[ -3  -6  -6   4   2 -12 -14   5 -16   2  -2   7  12   4 -17 -26   4   1
   7   5   7  11  -1  -1  -7   3  14  -8  -6   2  -1  -3  13  20   7   1
   0 -19  -3  -4  13   2  -4 -36  -9  20 -11  -1  13  -3  -3 -14  -3  -5
  -1   2 -12   1  -2   0  -4   2  -6   1] -> Z415 > Z647
[  9  -2  -6  -1   5 -12  -7   0  24   3   2   3  -2  -7  -2   7   4   0
 -10  -4  -5  11  -3   7   4   5  -2  -3   0 -13  -2  -2  19  -3   1  -1
   7   0   4   2   3   5   5  -6   6  37   2  10  12   1  -5  27   6   3
   5  -8 -24 -12  -2   1  -2   1   7   6] -> Z473 > Z11
[  8 -10  -5  -4   4 -18  -8  -3  17  -4   1   6  -9  10 -17   7  14   4
   1  -2   9  11  -8  25  -2   2   4  -7   2   6   3   3  19  17   6  -9
   5   1  -3   7   4   5  -2 -18  -1  17  -2   3  12   0  -4  22   8   4
   3   5 -38  -7  -1  -4  -1   2  13   6] -> Z473 > Z11
[ -7  -7  14   6   0  -1  -6  -2 -21   0  -2  12   4  18 -11  13  37  -2
  -7   1  13 -12   3  47 -10 -11  21   1  -3   0  -4   0  18  10  -1   2
   2   4   2  -5 -15  -5   4 -27   2  -9  -6 -21 -10  27   5  10  -4   8
   0   3  23   6   2  -4  -3 -11 -26  -5] -> Z855 > Z470
[ -4  -3   6   3  -5   0  -5   0  -9   7   1   8   2   9   1  20  31  -7
  -7   2   6 -22  -1  47  -2  -5  13   4  -3  -2  -8  13   0   2  -4   3
  -4   5   4  -4 -13  -6   9  -6   4 -10  -3 -21  -7  24   3   8   4   8
   4   1  22   5   4  -1  -1  -9 -10  -1] -> Z855 > Z470
[ -8  -6  -6   1   4  -7 -17  -4  23  -2  -3   8   9  12 -14  10  18 -10
  25  -4   6  -7  -7  10  -5  12  14   0   4 -14  -6   5  -5  12  -1   6
  -4  -5   7   4   5  -9   6 -47   0  -3  -6  -6   6  18   8  16   1   0
  -1   2 -19   4   1   1  -4  -4  -1   2] -> Z855 > Z470
[ 10  -7  14  -8   2  -4 -11  -2  16   5  -9  10   5  25 -25   7  39  -4
 -17  -3   2  -1   6  47  -8 -17  13   4  -3  -2   1   0  21  13   2   1
   3  11  -7  -6 -16  23  10 -16   5  -1   0 -16   6  21   2  17  -6   3
   0   4   1   0  21   4  -5 -27 -15   0] -> Z855 > Z470
[  1  -2   2  -3   3  -8 -11  -4  -7   3   8   8  -8   5  -6   8  15   2
  -4  -2   7   1  -6  41   3   0   3  -4  -2   4   5   0  17   9   4  -7
   3   4   7   2   0  -1  -2  -5   6  12  -3  -4   1   0   2  20   7   8
   0   0  -5  -2   1  -2   1  -1   3  -2] -> Z473 > Z296
[ 10  -1  -1  -8   7  -1   2  -3   7  -6   2  -1  -4  19 -18  -9  -5   7
   3  -6  20  27  -3  37 -12 -13  -6  -2   1  10  11  -1  13  19  10 -16
   5  12 -11  10  13   3   4  -8  -8  -8  -2   6   1  -8   1   4  13   3
  10  11 -44   6   2   0   1   3  20   8] -> Z473 > Z296
[ -7 -10  18  -2  -6  -6 -12  -3 -42   8  -8  16   8  29 -20  10  47   2
  -9   1  10 -12   8  47 -13 -23  19   8  -3   8   0  -4  31   9   2   3
   0   9  -6  -6 -23  -4   3 -26  -4 -13   0 -21  -4  22   8   4  -7  13
   0   3  23   9  19   0  -4 -25 -19  -7] -> Z855 > Z398
[-13 -13  -2  -1   1 -18 -18   1 -31   4  -8  10  15  -4 -21   4  25  -2
  -2  -2 -13 -19   7 -15   6  10  18   0  -1 -17 -11   2  27  15   1  10
  -7  -4  12 -10   8   4 -11 -41   0  31  -3   1  24   4   0   7  -9 -11
  -7 -31  28  -2   5  -1 -10 -11 -21   6] -> Z415 > Z798
[-23   3  -3   0  -2   1   6   1 -35  -4  -1  -2   4  -4   1 -12 -14   5
  17  -1  -4 -12   1 -39  -1   9  -4   2   2   1  -1   3  11   5   3  -2
 -14 -18  11   1  27  -7 -15 -11   4  -7   4  15   1 -25   4 -18  -4  -7
  -1   7  13  -1   0   6   4  10   2   5] -> Z415 > Z798
[  8  -4  -1  -4   4  -9   2   1  16   2   5   2  -8   0 -13  13  14  12
 -10  -5  -2   2  -3  20   2  -1   0  -5   3  -3   2   1  22   6   3  -3
   1   1  12   4   4   7  -4 -10   4  24   0   7 -21  -1  -4  26   6   1
   3  -8 -14   5   1   2   0   1   7   4] -> Z473 > Z296
[-11   1  -1  -2  -4  -3  -4   3 -38   2  -5   7  11  -6 -12 -17  10   5
  -8   1  -3  -9   0  -6   0   4   2  -2  -1  -9  -3   1  30  10   2   1
  -7 -11   6  -3  12   6 -11 -23   1  24  -2  11  13 -15  -1  -2  -1  -2
  -2  -5  25  -3   6  -3  -4   2 -11   3] -> Z415 > Z647
[ -5  -6  -3  -8   1 -13 -11   4 -11   1  -2   7  15   5 -26 -16   7   0
 -12  -4  -5  -1  -3 -14  -4  -2   6  -1  -5 -11   0  -6  22  17  12   0
  -7  -4   2  -4  20  12  -7 -32  -2  30  -2   4  18 -10  -4   2  -4   1
   1  -6   5   3   8   0  -9  -5 -11  12] -> Z415 > Z647
[ -6   2   7   2   0  -3   2  -2 -23   5   0   8  -1   6  -4   7  10   2
  -4   2  18  -9 -10  47   2  -4   9  -2  -2   7 -11  -4  20   5  11 -14
   5  -8  13   4  11  -6 -10 -27  -4  10   2  -3  -3 -11   4  22  27   8
  -1   1  12  10  -3  -1  -4  25   7  -4] -> Z473 > Z296
[ -1 -12   3   1   1  -3  -5   0  -6   6  -3   9   3   9 -16  25  33  -7
   2   7   2 -14   6  34  -3  -1  16   0   1  -3  -8   4  26  16   1  -1
   6   4   5   0 -13  -1  -8 -32   2   2  -5  -8   5  19  -2  22  -1   3
  -2  -1  18   1  12  -2  -6  -7  -6   0] -> Z855 > Z470
